Here is a tiny trained network, its code and every weight. The questions are about switching its units off for an input and a target symbol, where a switched-off unit gives its printed mean instead of its output.

import numpy as np


def w(rows, s, z=0):
    codes = np.array(rows[::2]) - 128.0
    scale = np.full(codes.shape[1], s)
    scale[-1] = z or s
    return codes * scale


def f(y):
    return np.maximum(y, 0)


def softmax(a):
    e = np.exp(a - a.max(-1, keepdims=True))
    return e / e.sum(-1, keepdims=True)


def log_softmax(a):
    a = a - a.max(-1, keepdims=True)
    return a - np.log(np.exp(a).sum(-1, keepdims=True))


def net(x, mask):
    ids = ['αεηθλξσφψω'.index(c) for c in x.split()]
    T = len(ids)
    res = E[ids] + P[:T]
    r = res
    for j in range(3):
        rows = slice(2 * j, 2 * j + 2)
        q, k, v = (r @ M[0][rows].T for M in (Q, K, V))
        z = softmax(np.where(np.tri(T) > 0, q @ k.T / 2**0.5, -1e9)) @ v
        o = O[0][rows]
        res = res + np.where(mask[j], z, o[:, -1]) @ o[:, :-1]
    y = f(res @ A[0][:, :-1].T + A[0][:, -1])
    res = res + np.where(mask[3:7], y, B[0][:, -1]) @ B[0][:, :-1]
    return log_softmax(res[-1] @ U[:, :-1].T + U[:, -1])


Q, K, V, O, A, B = {}, {}, {}, {}, {}, {}
E = w([
[151,117,109,136,136,112],'α',
[114,127,131,170,252,44],'ε',
[27,88,115,148,153,157],'η',
[183,122,233,144,154,128],'θ',
[85,93,125,193,100,238],'λ',
[132,154,221,92,53,124],'ξ',
[216,203,99,186,163,130],'σ',
[158,58,89,152,153,106],'φ',
[238,122,101,71,131,193],'ψ',
[126,131,168,117,65,179],'ω',
],0.019)
P = w([
[149,239,114,76,167,190],'0',
[133,139,144,63,170,160],'1',
[143,46,143,86,179,159],'2',
[134,71,154,124,147,162],'3',
[72,177,153,110,84,127],'4',
[124,48,124,118,135,155],'5',
[128,31,140,133,131,134],'6',
[100,67,132,127,106,129],'7',
[117,31,125,131,121,130],'8',
[115,2,113,126,131,133],'9',
[120,14,133,148,113,129],'10',
[119,15,126,139,112,125],'11',
[102,36,122,155,106,119],'12',
],0.0078)
Q[0] = w([
[255,172,112,64,67,71],'head 0',
[100,122,146,100,173,79],'head 0',
[169,125,128,150,179,105],'head 1',
[123,74,184,52,79,132],'head 1',
[219,85,142,168,55,110],'head 2',
[85,156,138,135,102,71],'head 2',
],0.0091)
K[0] = w([
[206,106,169,88,88,128],'head 0',
[106,65,222,112,210,73],'head 0',
[118,127,141,127,181,120],'head 1',
[150,68,185,68,2,195],'head 1',
[213,59,164,135,158,173],'head 2',
[94,83,121,85,179,82],'head 2',
],0.0098)
V[0] = w([
[191,198,142,77,2,146],'head 0',
[70,96,199,90,169,133],'head 0',
[65,77,158,99,49,195],'head 1',
[114,121,184,97,66,180],'head 1',
[64,218,68,49,96,120],'head 2',
[186,175,164,139,148,148],'head 2',
],0.0077)
O[0] = w([
[88,47,73,128,212,91,2],'head 0',
[74,171,97,125,1,97,180],'head 0',
[91,88,90,144,143,179,89],'head 1',
[45,218,124,188,188,153,114],'head 1',
[178,144,193,156,21,138,23],'head 2',
[104,147,184,40,179,97,185],'head 2',
],0.0088,0.0071)
A[0] = w([
[142,196,229,89,135,209,249],'neuron 0',
[218,153,22,236,182,3,60],'neuron 1',
[24,3,150,131,103,126,83],'neuron 2',
[57,215,122,22,47,186,47],'neuron 3',
],0.0057,0.0016)
B[0] = w([
[127,48,175,137,87,125,254],'neuron 0',
[185,177,150,108,148,154,190],'neuron 1',
[102,249,174,199,23,157,194],'neuron 2',
[153,84,145,154,209,160,195],'neuron 3',
],0.013,0.0062)
U = w([
[45,42,254,154,204,152,152],'α',
[39,234,96,138,49,125,181],'ε',
[104,111,106,177,151,70,73],'η',
[97,61,62,61,59,111,253],'θ',
[95,28,69,78,212,168,128],'λ',
[100,128,86,119,129,108,145],'ξ',
[115,180,175,96,40,43,51],'σ',
[189,200,106,129,186,169,19],'φ',
[75,132,78,120,142,69,240],'ψ',
[124,84,109,170,146,87,80],'ω',
],0.0073,0.0028)

Each question gives the input, a string of symbols that net reads in full, and the target symbol t.
The units are the heads (2 rows each of Q, K, V and O) and the neurons (one row each of A and B). Each row of codes is followed by its name. A weight is (code - 128) times the scale printed after its matrix; where a second scale follows, it is the last column's (O, A, B and U).
mask holds one flag per unit, heads first, then neurons. A switched-off unit (its flag False) gives its mean, the last column of its rows in O or B, instead of its output. The means were averaged over made-up inputs and are rounded, as every weight is.
A unit's drop is (log p(t) with every unit on - log p(t) with that unit switched off) / (log p(t) with every unit on - log p(t) with every unit switched off).
The circuit of an input: a set's keep is (log p(t) with only the set's units on - log p(t) with every unit switched off) / (log p(t) with every unit on - log p(t) with every unit switched off). Starting from all 7 units, units are removed one at a time, each time the one whose removal leaves the highest keep (on an exact tie, the one counted first), for as long as the keep stays at least 0.8.
circuit, biggest first: the units of the circuit, biggest drop first
unit that matters most: the unit with the biggest drop
k most important neurons: the k neurons with the biggest drops, biggest first
which heads matter: for each layer, one digit per head in row order, 1 if its drop is at least 0.15 and else 0, layers parted by /
drop when u is switched off: that unit's drop, to one decimal
input α σ ε η η α σ ε ω σ ε ξ ε, target σ: unit that matters most	head 0
input ω σ ξ, target α: which heads matter	011
input λ ξ ε ε φ ω ξ η θ ε ε η, target ε: which heads matter	011
input ε ψ λ ε λ ξ, target α: which heads matter	010
input φ ξ λ θ θ ε ε ξ ψ ψ, target λ: which heads matter	100
input ψ ψ ε φ ω ω, target ε: which heads matter	110
input λ φ φ θ ε λ α ω η φ ω ε η, target ε: 2 most important neurons	neuron 2; neuron 0
input σ φ λ φ ω ω ω ω, target ε: which heads matter	111
input λ λ θ λ λ ξ λ, target ε: circuit, biggest first	neuron 2; head 1
input ξ η ξ ω ε ω ε ξ ξ, target ε: drop when head 1 is switched off	0.3
input ε ξ ε ε η σ ξ, target ε: drop when neuron 2 is switched off	1.4
input θ ψ λ ε ω, target α: drop when neuron 3 is switched off	0.5
input ξ ε λ ξ ε σ ε σ θ φ λ, target ε: drop when head 2 is switched off	0.1
input ε σ λ σ ω, target α: most important neuron	neuron 3
